Below is a small trained network, with its code and all its weights. Each question gives an input and a class and asks what happens when units are switched off, that is, made to give their printed mean instead of their output.

import numpy as np


def w(rows, s, z=0):
    codes = np.array(rows[::2]) - 128.0
    scale = np.full(codes.shape[1], s)
    scale[-1] = z or s
    return codes * scale


def f(y):
    return np.maximum(y, 0)


def log_softmax(a):
    a = a - a.max(-1, keepdims=True)
    return a - np.log(np.exp(a).sum(-1, keepdims=True))


def net(x, mask):
    res = np.array(x, float).reshape(1, 4) / 4 @ E
    y = f(res @ A[0][:, :-1].T + A[0][:, -1])
    res = res + np.where(mask, y, B[0][:, -1]) @ B[0][:, :-1]
    return log_softmax(res[-1] @ U[:, :-1].T + U[:, -1])


A, B = {}, {}
E = w([
[164,13,95,183,115],'x0',
[134,135,136,145,78],'x1',
[221,174,185,169,188],'x2',
[203,166,2,82,140],'x3',
],0.0074)
A[0] = w([
[147,143,132,145,111,144],'N1',
[184,215,43,139,75,120],'N2',
[155,130,90,80,119,123],'N3',
[180,12,120,193,121,116],'N4',
[158,165,105,136,105,138],'N5',
[151,142,93,132,168,122],'N6',
[129,141,132,173,147,117],'N7',
[131,128,153,112,116,254],'N8',
[102,160,145,151,118,149],'N9',
[161,177,137,182,89,117],'N10',
[135,129,183,165,97,144],'N11',
[79,145,224,170,104,110],'N12',
[99,234,152,111,79,125],'N13',
[114,133,151,132,123,108],'N14',
[188,111,165,116,185,112],'N15',
[53,111,89,83,136,130],'N16',
[87,109,111,106,41,140],'N17',
[94,192,149,107,168,107],'N18',
[101,105,154,143,150,100],'N19',
[228,142,186,130,148,115],'N20',
[90,111,197,114,128,98],'N21',
[184,168,184,159,122,138],'N22',
],0.011,0.0078)
B[0] = w([
[132,134,120,164,128,151],'N1',
[108,2,124,72,117,207],'N2',
[110,57,117,112,105,168],'N3',
[229,224,49,24,100,235],'N4',
[129,90,104,111,155,164],'N5',
[89,84,110,95,152,165],'N6',
[119,122,105,141,98,148],'N7',
[242,66,52,236,237,255],'N8',
[154,116,92,116,171,170],'N9',
[59,181,97,115,151,157],'N10',
[121,75,88,107,159,194],'N11',
[94,39,104,37,125,228],'N12',
[228,208,74,94,98,196],'N13',
[115,123,137,82,111,144],'N14',
[80,144,57,162,70,180],'N15',
[113,153,36,213,43,189],'N16',
[81,191,47,190,116,200],'N17',
[173,194,71,59,121,175],'N18',
[118,91,107,92,114,159],'N19',
[59,151,68,173,37,205],'N20',
[90,75,107,67,100,186],'N21',
[93,142,55,195,90,200],'N22',
],0.014,0.0079)
U = w([
[74,5,119,63,142,61],'0',
[210,214,120,56,113,93],'1',
[1,166,97,227,77,100],'2',
[127,102,109,156,191,254],'3',
[150,90,161,218,220,174],'4',
[97,170,236,178,186,96],'5',
],0.0066,0.0059)

Each question gives the input, the list of numbers given to net, and the class t.
The units are the neurons (one row each of A and B). Each row of codes is followed by its name. A weight is (code - 128) times the scale printed after its matrix; where a second scale follows, it is the last column's (A, B and U).
mask holds one flag per neuron, in row order. A switched-off neuron (its flag False) gives its mean, the last column of its row in B, instead of its output. The means were averaged over made-up inputs and are rounded, as every weight is.
A unit's drop is (log p(t) with every unit on - log p(t) with that unit switched off) / (log p(t) with every unit on - log p(t) with every unit switched off).
The circuit of an input: a set's keep is (log p(t) with only the set's units on - log p(t) with every unit switched off) / (log p(t) with every unit on - log p(t) with every unit switched off). Starting from the 12 units with the biggest drops (on a tie, the unit counted first), units are removed one at a time, each time the one whose removal leaves the highest keep (on an exact tie, the one counted first), for as long as the keep stays at least 0.8.
circuit, biggest first: the units of the circuit, biggest drop first
most important unit: the unit with the biggest drop
top k neurons: the k neurons with the biggest drops, biggest first
drop of u: that unit's drop, to one decimal
input [4,-6,6,5], class 2: most important unit : N20
input [4,0,-8,-6], class 2: top 2 neurons : N17; N16
input [-6,6,0,-7], class 0: top 4 neurons : N12; N4; N21; N11
input [2,-4,8,-6], class 2: top 3 neurons : N20; N22; N15
input [-1,2,6,0], class 2: circuit, biggest first : N20; N22
input [-2,3,5,4], class 2: top 4 neurons : N20; N12; N22; N4
input [0,4,-5,-1], class 2: top 3 neurons : N17; N16; N4
input [-5,-1,1,7], class 0: top 2 neurons : N2; N4
input [-1,-5,8,7], class 2: top 3 neurons : N20; N15; N12
input [-8,-4,-7,0], class 1: top 2 neurons : N13; N18
input [-7,2,6,-7], class 0: top 2 neurons : N12; N4
input [-6,-8,-8,-1], class 2: top 2 neurons : N16; N4
input [4,-5,-8,-1], class 2: top 2 neurons : N16; N17
input [5,-3,1,7], class 0: most important unit : N2
input [0,2,-3,6], class 0: drop of N16 : 0.0
input [7,7,-1,-5], class 1: drop of N4 : 1.4
input [7,6,1,8], class 0: drop of N18 : 0.1
